Below is a small trained network, with its code and all its weights. Each question gives an input and a class and asks what happens when units are switched off, that is, made to give their printed mean instead of their output.

import numpy as np


def w(rows, s, z=0):
    codes = np.array(rows[::2]) - 128.0
    scale = np.full(codes.shape[1], s)
    scale[-1] = z or s
    return codes * scale


def f(y):
    return np.maximum(y, 0)


def log_softmax(a):
    a = a - a.max(-1, keepdims=True)
    return a - np.log(np.exp(a).sum(-1, keepdims=True))


def net(x, mask):
    res = np.array(x, float).reshape(1, 4) / 4 @ E
    y = f(res @ A[0][:, :-1].T + A[0][:, -1])
    res = res + np.where(mask, y, B[0][:, -1]) @ B[0][:, :-1]
    return log_softmax(res[-1] @ U[:, :-1].T + U[:, -1])


A, B = {}, {}
E = w([
[112,27,226,74,105,253,87],'x0',
[221,84,224,56,241,27,83],'x1',
[123,130,130,131,133,127,130],'x2',
[57,66,153,28,36,32,247],'x3',
],0.0052)
A[0] = w([
[87,31,160,111,67,253,106,125],'n1',
[115,202,42,182,139,38,173,114],'n2',
[70,31,176,103,71,244,99,81],'n3',
[168,209,82,236,196,220,15,105],'n4',
[97,55,176,108,74,230,99,129],'n5',
[9,199,27,213,27,221,185,6],'n6',
[125,218,51,174,131,34,149,114],'n7',
[138,27,216,87,144,217,101,69],'n8',
[190,180,108,227,201,199,34,227],'n9',
[190,225,82,235,213,221,8,94],'n10',
[38,144,30,187,16,246,175,45],'n11',
[124,221,37,191,141,31,192,117],'n12',
[189,170,141,125,193,23,133,88],'n13',
[46,188,25,234,5,226,196,1],'n14',
[127,222,36,187,111,23,137,121],'n15',
[53,70,113,47,37,49,239,181],'n16',
[48,83,119,35,42,42,238,227],'n17',
[253,65,242,36,245,22,51,122],'n18',
[28,81,138,35,49,35,247,236],'n19',
[125,213,39,188,125,24,175,100],'n20',
[111,227,70,180,127,29,151,118],'n21',
],0.0046,0.00092)
B[0] = w([
[14,81,233,232,218,196,18,198],'n1',
[21,118,221,173,180,192,42,184],'n2',
[9,117,242,216,219,210,32,198],'n3',
[211,238,39,3,19,212,96,226],'n4',
[30,122,226,192,179,202,27,190],'n5',
[229,18,35,188,183,9,245,212],'n6',
[22,115,222,191,191,181,45,184],'n7',
[36,64,214,217,215,121,76,199],'n8',
[197,216,43,27,33,186,113,224],'n9',
[223,242,24,11,15,218,105,235],'n10',
[222,11,55,209,217,19,247,208],'n11',
[23,145,235,167,169,219,35,193],'n12',
[121,36,157,234,223,54,176,179],'n13',
[245,11,32,196,197,11,231,214],'n14',
[17,95,237,197,192,195,35,190],'n15',
[185,244,51,22,28,219,74,213],'n16',
[203,243,42,31,31,213,92,218],'n17',
[246,15,17,210,199,10,240,254],'n18',
[201,224,27,27,13,211,95,225],'n19',
[12,156,225,159,162,213,54,189],'n20',
[23,109,235,192,187,193,49,183],'n21',
],0.0045,0.0065)
U = w([
[208,248,31,10,10,237,48,78],'0',
[7,107,252,245,225,219,18,1],'1',
[236,19,36,233,228,17,227,230],'2',
],0.0047,0.0016)

Each question gives the input, the list of numbers given to net, and the class t.
The units are the neurons (one row each of A and B). Each row of codes is followed by its name. A weight is (code - 128) times the scale printed after its matrix; where a second scale follows, it is the last column's (A, B and U).
mask holds one flag per neuron, in row order. A switched-off neuron (its flag False) gives its mean, the last column of its row in B, instead of its output. The means were averaged over made-up inputs and are rounded, as every weight is.
A unit's drop is (log p(t) with every unit on - log p(t) with that unit switched off) / (log p(t) with every unit on - log p(t) with every unit switched off).
The circuit of an input: a set's keep is (log p(t) with only the set's units on - log p(t) with every unit switched off) / (log p(t) with every unit on - log p(t) with every unit switched off). Starting from the 12 units with the biggest drops (on a tie, the unit counted first), units are removed one at a time, each time the one whose removal leaves the highest keep (on an exact tie, the one counted first), for as long as the keep stays at least 0.8.
circuit, biggest first: the units of the circuit, biggest drop first
top k neurons: the k neurons with the biggest drops, biggest first
drop when u is switched off: that unit's drop, to one decimal
input [-2,5,1,6], class 0: circuit, biggest first : [n19]
input [-5,2,-6,-4], class 1: top 4 neurons : [n19 n17 n16 n15]
input [-8,4,0,8], class 0: top 3 neurons : [n19 n17 n16]
input [-5,5,5,-7], class 0: top 3 neurons : [n10 n4 n9]
input [6,8,-8,-8], class 0: top 3 neurons : [n10 n9 n4]
input [-8,5,0,-8], class 0: top 3 neurons : [n10 n4 n9]
input [4,-8,-8,-5], class 2: top 3 neurons : [n11 n14 n6]
input [-7,0,5,8], class 0: drop when n19 is switched off : 1.1
input [1,-8,6,-5], class 2: drop when n11 is switched off : 0.2
input [-6,-4,1,4], class 1: drop when n9 is switched off : 0.1
